Where the symbols take the units:
z738 ψ z678
z738 θ z79
z738 χ z906
z971 ψ z738
z971 θ z227
z971 χ z925
z874 ψ z97
z874 θ z746
z874 χ z474
z625 ψ z585
z625 θ z868
z625 χ z833
z782 ψ z971
z782 θ z256
z782 χ z974
z938 ψ z682
z938 θ z925
z938 χ z971
z833 ψ z302
z833 θ z970
z833 χ z868
z637 ψ z938
z637 θ z974
z637 χ z782
z256 ψ z227
z256 θ z469
z256 χ z31
z585 ψ z510
z585 θ z105
z585 χ z302
z678 ψ z601
z678 θ z541
z678 χ z979
z796 ψ z45
z796 θ z863
z796 χ z330
z436 ψ z868
z436 θ z750
z436 χ z418
z541 ψ z498
z541 θ z793
z541 χ z873
z906 ψ z979
z906 θ z536
z906 χ z79
z957 ψ z976
z957 θ z637
z957 χ z709
z925 ψ z906
z925 θ z779
z925 χ z227
z330 ψ z457
z330 θ z585
z330 χ z863
z445 ψ z833
z445 θ z418
z445 χ z436
z618 ψ z741
z618 θ z673
z618 χ z80
z547 ψ z234
z547 θ z774
z547 χ z961
z167 ψ z87
z167 θ z80
z167 χ z618
z498 ψ z639
z498 θ z466
z498 χ z156
z721 ψ z796
z721 θ z706
z721 χ z892
z974 ψ z925
z974 θ z31
z974 χ z256
z382 ψ z660
z382 θ z971
z382 χ z938
z112 ψ z212
z112 θ z709
z112 χ z957
z641 ψ z599
z641 θ z457
z641 χ z45
z868 ψ z105
z868 θ z874
z868 χ z970
z105 ψ z547
z105 θ z97
z105 χ z931
z87 ψ z957
z87 θ z834
z87 χ z741
z970 ψ z931
z970 θ z474
z970 χ z874
z660 ψ z584
z660 θ z738
z660 χ z682
z961 ψ z981
z961 θ z796
z961 χ z774
z418 ψ z970
z418 θ z538
z418 χ z750
z45 ψ z167
z45 θ z475
z45 χ z457
z706 ψ z863
z706 θ z833
z706 χ z625
z182 ψ z418
z182 θ z320
z182 χ z584
z639 ψ z625
z639 θ z436
z639 χ z445
z538 ψ z474
z538 θ z866
z538 χ z601
z673 ψ z526
z673 θ z234
z673 χ z472
z892 ψ z330
z892 θ z625
z892 χ z706
z133 ψ z974
z133 θ z470
z133 χ z848
z457 ψ z618
z457 θ z510
z457 χ z475
z302 ψ z220
z302 θ z931
z302 χ z105
z80 ψ z834
z80 θ z472
z80 χ z673
z472 ψ z133
z472 θ z981
z472 χ z234
z584 ψ z750
z584 θ z678
z584 χ z320
z866 ψ z531
z866 θ z156
z866 χ z498
z599 ψ z469
z599 θ z618
z599 χ z167
z746 ψ z892
z746 θ z639
z746 χ z531
z469 ψ z112
z469 θ z741
z469 χ z87
z531 ψ z706
z531 θ z445
z531 χ z639
z536 ψ z873
z536 θ z976
z536 χ z212
z474 ψ z721
z474 θ z531
z474 χ z746
z510 ψ z673
z510 θ z547
z510 χ z220
z227 ψ z79
z227 θ z112
z227 χ z779
z873 ψ z156
z873 θ z482
z873 χ z793
z979 ψ z866
z979 θ z873
z979 χ z541
z475 ψ z80
z475 θ z220
z475 χ z510
z981 ψ z470
z981 θ z45
z981 χ z641
z682 ψ z320
z682 θ z906
z682 χ z738
z212 ψ z793
z212 θ z382
z212 χ z976
z601 ψ z746
z601 θ z498
z601 χ z866
z156 ψ z445
z156 θ z182
z156 χ z466
z774 ψ z641
z774 θ z330
z774 χ z796
z470 ψ z31
z470 θ z167
z470 χ z599
z79 ψ z541
z79 θ z212
z79 χ z536
z220 ψ z472
z220 θ z961
z220 χ z547
z709 ψ z382
z709 θ z782
z709 χ z637
z31 ψ z779
z31 θ z87
z31 χ z469
z863 ψ z475
z863 θ z302
z863 χ z585
z834 ψ z637
z834 θ z133
z834 χ z526
z741 ψ z709
z741 θ z526
z741 χ z834
z97 ψ z774
z97 θ z892
z97 χ z721
z750 ψ z874
z750 θ z601
z750 χ z538
z526 ψ z782
z526 θ z848
z526 χ z133
z931 ψ z961
z931 θ z721
z931 χ z97
z482 ψ z182
z482 θ z682
z482 χ z660
z793 ψ z466
z793 θ z660
z793 χ z482
z466 ψ z436
z466 θ z584
z466 χ z182
z976 ψ z482
z976 θ z938
z976 χ z382
z779 ψ z536
z779 θ z957
z779 χ z112
z848 ψ z256
z848 θ z599
z848 χ z470
z320 ψ z538
z320 θ z979
z320 χ z678
z234 ψ z848
z234 θ z641
z234 χ z981

The rows follow the links: the fewer symbols apart two units are, the more alike their rows tend to be.

Each row is also shifted at random along 2 hidden directions that mean nothing.

Known rows, each with its unit:
-17 25 8 -9 5 -22 -6 32 -5 9 27 2 -2 13 8 8 -14 2 -16 -13 -1 28 -8 3 -2 7 18 4 2; unit z782
-15 -8 2 -2 19 16 5 -2 -2 2 15 -4 -1 2 4 33 23 -23 -25 27 22 -6 6 31 14 0 3 -3 12; unit z45
2 31 7 -8 -1 -26 -1 30 -6 11 28 0 -1 13 4 4 -17 3 -16 -13 2 27 -16 13 -2 6 16 5 5; unit z709
91 14 -32 6 -27 -5 29 -2 -15 0 -25 4 6 -3 -3 -20 -20 15 29 7 13 -3 -7 3 12 -18 -5 -5 -15; unit z156
62 4 -7 9 21 9 13 8 -8 -7 21 -3 -2 -10 12 40 9 -27 -33 24 23 8 2 35 24 -15 14 5 8; unit z472
-63 15 16 -9 13 -11 -18 32 2 1 27 7 1 14 11 8 -5 -2 -12 -14 1 26 2 -8 -2 17 20 3 5; unit z31
32 15 -1 34 -39 -8 -1 -6 -7 -8 -12 -1 5 0 16 -31 -32 22 20 -21 26 -10 -14 23 8 -6 -9 16 6; unit z873
3 6 -4 -5 34 -2 1 23 -2 -12 23 11 -8 -21 4 36 5 -26 -22 2 -12 32 10 -21 8 -9 25 6 -10; unit z470
8 3 7 5 21 8 -7 15 0 -11 25 3 -2 -6 16 31 9 -23 -26 9 19 14 8 17 19 -1 20 7 10; unit z167
-31 24 9 -21 -3 -27 -1 27 2 17 25 6 -8 -1 -13 4 -14 2 -10 -21 -20 25 -20 -8 -13 6 11 5 -11; unit z779
128 3 -27 2 -23 6 23 -12 -10 7 -20 -4 7 6 -3 -16 -4 10 21 15 21 -16 -7 21 13 -7 -13 -11 -1; unit z418
24 15 -13 21 -34 -7 7 -5 -8 -6 -19 3 3 -9 3 -28 -29 20 26 -19 10 -2 -8 -4 6 -11 -5 10 -7; unit z979
28 30 11 4 -23 -26 -2 17 -3 17 26 -5 -3 6 1 -3 -24 9 -14 -19 10 9 -30 37 -3 4 3 15 10; unit z971
-20 -9 -8 -14 30 12 10 1 1 2 13 2 -9 -16 -8 38 24 -29 -22 21 -3 6 8 0 9 -9 11 -3 -3; unit z641
34 -25 -7 -13 9 12 3 -21 9 1 -26 2 -4 -9 -20 -9 18 1 18 7 -29 -15 11 -34 -15 -2 -11 -10 -15; unit z874
13 -4 -11 -11 32 10 15 5 -1 -3 14 4 -10 -20 -6 42 19 -30 -26 22 -6 12 6 4 11 -17 14 -2 -7; unit z981
3 -9 -13 -17 -20 13 3 -12 2 11 -29 8 0 2 -19 -23 6 8 37 1 3 -13 0 -16 -1 12 -14 -12 -14; unit z538
26 -7 -19 -17 -16 10 10 -13 -1 11 -25 8 0 -4 -21 -18 5 5 34 6 -4 -12 2 -24 -2 6 -11 -11 -18; unit z750
-52 21 24 -6 -18 -18 -21 19 7 20 27 -1 -3 16 -1 -8 -14 5 -6 -24 10 10 -23 23 -10 22 0 12 12; unit z227
50 -11 -16 9 28 2 33 -12 -13 -13 -6 -17 6 2 10 21 13 -2 -26 35 -10 -8 12 10 3 -34 -1 -16 7; unit z330
-5 -2 -5 -10 31 9 2 17 3 -6 20 11 -12 -23 -4 39 15 -30 -23 7 -10 22 12 -16 9 -10 21 4 -12; unit z618
13 -19 2 21 12 12 7 -21 -8 -12 -6 -22 16 25 27 5 15 6 -16 32 20 -26 13 39 5 -11 -12 -11 32; unit z863
21 27 6 5 12 -16 -5 34 -7 -3 29 0 6 14 23 13 -15 -3 -21 -4 16 31 -1 15 13 1 23 4 13; unit z469
-62 3 -8 -8 -9 -16 3 3 9 -5 -19 18 -17 -39 -29 -20 -17 10 25 -39 -53 13 -6 -68 -22 -9 2 13 -41; unit z482
22 -21 -9 6 29 3 21 -19 -8 -15 -15 -14 7 2 6 8 18 3 -13 26 -27 -12 18 -11 -7 -26 -5 -16 2; unit z302
121 -15 -14 16 15 -2 25 -22 -9 -17 -19 -13 8 -3 9 3 5 8 -10 22 -15 -16 10 0 -3 -30 -9 -11 4; unit z892
-4 23 6 -8 12 -19 0 34 -5 2 28 5 -1 7 9 14 -12 -1 -16 -9 -6 33 -2 -6 1 -2 22 1 -3; unit z256
24 35 -15 -33 18 -36 28 40 -6 10 21 11 -15 -23 -22 20 -16 -6 -19 -15 -50 48 -15 -36 -13 -23 23 0 -33; unit z957
105 -12 -7 4 -8 10 12 -24 -2 -1 -18 -7 5 5 -2 -11 6 6 10 16 7 -22 3 10 0 -4 -16 -7 5; unit z474
-26 10 -3 12 -25 -8 -3 -3 4 -7 -16 9 -7 -19 -9 -26 -25 14 25 -31 -13 4 -10 -24 -7 -5 -3 14 -17; unit z793

The symbols that take the first to the second take the third to the fourth, perhaps in another order. What is the fourth?
Answers are names.
-106 7 30 -3 7 0 -38 26 7 4 26 4 5 26 20 1 -3 -1 -5 -15 20 17 4 4 -1 34 15 4 18
to -25 26 9 -16 2 -21 -1 31 -3 13 27 3 -3 7 -1 6 -13 1 -15 -14 -9 27 -13 1 -6 8 16 3 -3
as 72 -19 2 26 11 6 9 -25 -9 -17 -14 -22 14 16 24 -3 10 15 -9 24 4 -26 12 22 -2 -16 -13 -11 22
to z330

13 8 -13 13 -38 1 2 -10 -3 -1 -24 2 10 8 7 -31 -19 20 36 -7 28 -12 -4 8 11 4 -13 0 1
to -6 10 -8 17 -31 -5 1 -5 -4 -5 -21 8 0 -8 1 -30 -23 19 27 -21 6 -3 -9 -12 3 -4 -7 8 -12
as -5 -7 -22 -22 -16 8 12 -10 4 9 -31 12 -2 -8 -26 -23 5 6 40 -1 -14 -6 2 -36 -5 7 -10 -12 -25
to z466

-15 -11 -4 -1 19 14 7 -6 -3 -1 10 -6 1 2 4 29 22 -21 -25 30 15 -8 7 30 13 -5 0 -8 11
to 78 11 -13 3 29 2 21 13 -10 -9 21 2 -7 -22 6 47 7 -32 -37 21 7 21 1 18 22 -28 19 3 -3
as 41 13 -17 17 -34 -4 11 -5 -11 -5 -21 1 7 2 7 -30 -25 20 30 -9 22 -6 -7 5 12 -8 -6 1 -8
to z538

-14 27 2 -17 14 -26 3 35 -6 6 26 6 -5 4 0 12 -14 -1 -16 -13 -15 35 -9 -11 -3 0 21 2 -8
to 7 29 -3 -22 3 -30 12 31 -4 14 24 6 -11 -6 -13 10 -19 -1 -17 -15 -24 34 -21 -10 -9 -4 18 4 -14
as -48 -30 0 -3 31 11 9 -20 -1 -11 -15 -11 6 6 3 6 25 0 -9 23 -26 -17 22 -20 -13 -11 -6 -17 3
to z774

-8 -23 -4 -19 -13 19 -6 -19 8 11 -25 6 0 4 -20 -21 18 4 32 3 -4 -22 8 -22 -9 21 -16 -12 -10
to 10 -3 -2 10 -41 15 -11 -19 -2 9 -21 -4 17 30 12 -38 -7 19 39 3 51 -28 -5 34 11 25 -20 -6 16
as -92 -10 -20 -31 -10 4 5 -4 8 6 -33 24 -9 -21 -34 -27 1 6 47 -18 -42 6 8 -78 -16 4 -5 -10 -46
to z541

-71 -5 24 3 16 15 -32 12 9 -6 23 6 -1 3 15 23 15 -20 -16 -2 23 10 12 6 10 21 17 9 16
to -50 -11 16 2 15 19 -20 4 9 0 20 1 1 5 11 26 19 -25 -20 11 31 -1 9 26 15 16 9 5 18
as 0 -1 -2 -5 30 11 2 13 1 -4 18 9 -9 -18 -2 39 14 -31 -27 11 -1 16 9 -4 13 -9 19 3 -3
to z981

-94 -4 24 28 -48 4 -40 -14 9 0 -13 0 7 17 15 -45 -20 25 34 -33 38 -23 -9 17 -1 30 -19 18 18
to -52 7 -4 -4 -17 -15 0 1 10 -4 -14 17 -17 -34 -25 -19 -18 10 20 -38 -43 12 -9 -56 -19 -8 1 16 -33
as 68 -6 -29 -1 36 -3 44 -6 -16 -11 -8 -13 3 -10 2 29 13 -9 -29 41 -24 2 11 1 4 -45 5 -17 -5
to z585

64 -13 -17 -18 -6 11 12 -17 2 7 -24 4 0 -9 -22 -11 11 1 24 9 -14 -12 3 -20 -4 -3 -12 -12 -17
to -16 -35 13 -4 -1 19 -20 -28 12 0 -24 -2 5 11 -8 -18 23 6 21 3 -8 -29 16 -18 -15 19 -20 -9 4
as 17 29 6 -1 6 -24 0 34 -10 5 31 -1 2 12 14 12 -16 -1 -20 -8 7 31 -8 12 4 -1 21 0 5
to z112

-43 -39 30 14 -12 27 -40 -36 15 -1 -19 -12 15 34 16 -28 24 13 18 4 25 -45 14 17 -11 35 -28 -6 33
to 77 -17 -11 -6 -6 11 9 -21 2 4 -24 -4 1 -1 -12 -10 12 4 17 10 -6 -20 4 -12 -5 -2 -14 -12 -6
as -4 -34 4 -10 7 16 -8 -24 10 -2 -26 -2 1 -1 -11 -13 23 4 16 4 -24 -21 16 -33 -19 7 -16 -11 -4
to z531

-26 13 14 3 19 -5 -17 25 -1 -5 26 4 0 8 21 17 -3 -9 -16 -7 12 27 7 1 10 9 21 5 9
to -18 26 -1 -30 3 -32 11 28 3 18 17 12 -19 -22 -30 5 -13 -2 -10 -26 -46 34 -21 -33 -19 -5 11 6 -28
as -52 8 28 15 7 6 -35 19 2 -5 29 1 8 22 32 12 -2 -8 -15 -4 39 13 10 27 13 25 16 8 27
to z227

-22 -32 14 13 12 15 -11 -28 4 -14 -18 -16 9 20 14 -13 21 10 0 16 -3 -31 19 1 -12 3 -16 -12 21
to -13 -35 19 18 1 20 -21 -29 6 -9 -17 -15 14 23 19 -17 19 12 6 11 9 -38 18 12 -10 14 -22 -9 26
as 50 -26 -8 -5 16 6 12 -23 2 -11 -25 -5 0 -10 -13 -1 17 5 5 11 -37 -15 15 -34 -16 -15 -10 -12 -10
to z868

-30 -14 -12 -14 33 9 19 -3 -1 -2 3 -4 -4 -10 -8 30 26 -19 -23 31 -16 0 12 -5 2 -17 4 -13 -4
to -26 -10 2 -2 19 17 -2 -2 1 2 12 -4 0 0 3 30 22 -24 -23 25 20 -6 6 28 16 3 3 -5 15
as -25 -37 19 9 2 18 -21 -31 9 -6 -24 -11 10 21 7 -18 22 11 11 7 0 -34 18 -6 -15 15 -19 -9 17
to z931

-58 5 5 14 -30 -7 -15 -6 8 -4 -17 9 -6 -11 -4 -31 -21 18 28 -35 -5 -4 -9 -21 -9 4 -7 14 -10
to 17 9 -28 -6 -21 -4 22 -1 -6 -1 -26 11 -2 -18 -14 -24 -17 12 34 -12 -15 5 -4 -36 2 -14 -4 -4 -31
as 3 -9 -19 -17 35 4 30 0 -4 -3 5 1 -4 -20 -13 38 21 -25 -28 32 -21 6 8 -8 4 -25 9 -12 -11
to z472

